Below is a small trained network, with its code and all its weights. Each question gives an input and a class and asks what happens when units are switched off, that is, made to give their printed mean instead of their output.

import numpy as np


def w(rows, s, z=0):
    codes = np.array(rows[::2]) - 128.0
    scale = np.full(codes.shape[1], s)
    scale[-1] = z or s
    return codes * scale


def norm(h):
    return h / np.sqrt((h * h).mean(-1, keepdims=True) + 1e-5)


def f(y):
    return np.maximum(y, 0)


def log_softmax(a):
    a = a - a.max(-1, keepdims=True)
    return a - np.log(np.exp(a).sum(-1, keepdims=True))


def net(x, mask):
    res = np.array(x, float).reshape(1, 4) / 4 @ E
    u = 0
    for l in range(3):
        y = f(norm(res) @ A[l][:, :-1].T + A[l][:, -1])
        res = res + np.where(mask[u : u + 5], y, B[l][:, -1]) @ B[l][:, :-1]
        u += 5
    return log_softmax(norm(res)[-1] @ U[:, :-1].T + U[:, -1])


A, B = {}, {}
E = w([
[134,252,165,92],'x0',
[125,44,194,161],'x1',
[255,147,132,69],'x2',
[137,137,131,163],'x3',
],0.0082)
A[0] = w([
[200,101,28,164,119],'L0N1',
[212,74,133,178,30],'L0N2',
[134,101,61,149,12],'L0N3',
[130,106,2,198,5],'L0N4',
[142,109,242,163,226],'L0N5',
],0.008,0.0026)
B[0] = w([
[119,127,218,2,213],'L0N1',
[154,155,97,48,185],'L0N2',
[101,167,174,131,152],'L0N3',
[56,82,129,98,188],'L0N4',
[69,4,72,34,252],'L0N5',
],0.008,0.0039)
A[1] = w([
[18,140,127,87,222],'L1N1',
[98,236,171,129,75],'L1N2',
[225,166,100,41,251],'L1N3',
[125,142,255,139,70],'L1N4',
[184,93,230,109,192],'L1N5',
],0.0084,0.0028)
B[1] = w([
[18,197,9,195,239],'L1N1',
[169,203,112,138,173],'L1N2',
[77,34,255,108,254],'L1N3',
[70,2,176,57,134],'L1N4',
[58,216,156,31,186],'L1N5',
],0.0069,0.0076)
A[2] = w([
[135,190,139,107,4],'L2N1',
[175,195,148,117,216],'L2N2',
[100,238,124,57,190],'L2N3',
[172,212,154,176,112],'L2N4',
[139,1,88,165,153],'L2N5',
],0.011,0.0025)
B[2] = w([
[175,123,94,181,151],'L2N1',
[236,124,124,254,174],'L2N2',
[168,175,171,161,254],'L2N3',
[177,197,17,118,153],'L2N4',
[243,184,132,174,204],'L2N5',
],0.0083,0.007)
U = w([
[46,135,98,121,253],'0',
[115,110,191,67,218],'1',
[128,192,116,127,110],'2',
[196,158,151,110,92],'3',
[125,10,122,190,118],'4',
[149,81,146,56,60],'5',
],0.014,0.0028)

Each question gives the input, the list of numbers given to net, and the class t.
The units are the neurons (one row each of A and B). Each row of codes is followed by its name. A weight is (code - 128) times the scale printed after its matrix; where a second scale follows, it is the last column's (A, B and U).
mask holds one flag per neuron, layer by layer. A switched-off neuron (its flag False) gives its mean, the last column of its row in B, instead of its output. The means were averaged over made-up inputs and are rounded, as every weight is.
A unit's drop is (log p(t) with every unit on - log p(t) with that unit switched off) / (log p(t) with every unit on - log p(t) with every unit switched off).
The circuit of an input: a set's keep is (log p(t) with only the set's units on - log p(t) with every unit switched off) / (log p(t) with every unit on - log p(t) with every unit switched off). Starting from the 12 units with the biggest drops (on a tie, the unit counted first), units are removed one at a time, each time the one whose removal leaves the highest keep (on an exact tie, the one counted first), for as long as the keep stays at least 0.8.
units of the circuit, in order: the units of the circuit, biggest drop first
top k neurons: the k neurons with the biggest drops, biggest first
top k neurons in layer l: the k neurons of layer l with the biggest drops, biggest first
drop of u: that unit's drop, to one decimal
input [-6,-5,5,8], class 1: units of the circuit, in order => (L0N1 L1N3)
input [4,5,0,1], class 0: units of the circuit, in order => (L0N5 L1N3 L1N1)
input [2,5,-1,-4], class 0: top 2 neurons => (L1N3 L1N1)
input [-3,-5,8,8], class 1: units of the circuit, in order => (L1N3 L0N1)
input [-7,7,2,0], class 5: top neuron => (L0N2)
input [6,5,-3,4], class 0: units of the circuit, in order => (L0N5 L1N1)
input [8,5,-1,-7], class 0: units of the circuit, in order => (L1N1 L0N5)
input [6,5,-2,4], class 0: units of the circuit, in order => (L0N5 L1N1)
input [-5,-1,7,2], class 1: units of the circuit, in order => (L1N3 L0N1)
input [2,3,-1,-1], class 0: top 3 neurons => (L1N3 L1N1 L2N2)
input [-8,-4,7,3], class 1: units of the circuit, in order => (L0N1 L1N3)
input [8,6,-4,6], class 0: top 2 neurons => (L0N5 L1N1)
input [-4,0,0,5], class 0: top 3 neurons => (L0N4 L1N1 L1N3)
input [1,6,-1,-3], class 0: units of the circuit, in order => (L1N3)
input [-5,-3,6,-4], class 1: top 2 neurons => (L1N3 L0N1)
input [-8,8,2,6], class 5: top 2 neurons in layer 1 => (L1N1 L1N5)
input [6,7,0,1], class 0: top 2 neurons in layer 0 => (L0N5 L0N1)
input [-4,-8,2,-3], class 1: top 2 neurons in layer 0 => (L0N1 L0N5)
input [-6,-7,8,7], class 1: units of the circuit, in order => (L1N3 L0N1)
input [-1,-2,6,-6], class 1: units of the circuit, in order => (L1N3)
input [-2,8,2,-1], class 5: top 2 neurons in layer 0 => (L0N2 L0N5)
input [-2,7,2,-4], class 5: top 2 neurons in layer 2 => (L2N5 L2N2)
input [-2,7,1,0], class 5: top 2 neurons in layer 2 => (L2N2 L2N5)
input [-5,0,5,2], class 1: drop of L0N1 => 0.1
input [-8,-8,1,8], class 1: drop of L1N1 => -0.3
input [-6,6,3,2], class 5: drop of L2N4 => 0.0
input [-5,7,2,0], class 5: drop of L0N2 => 0.2
input [-8,5,8,8], class 5: top neuron in layer 1 => (L1N5)
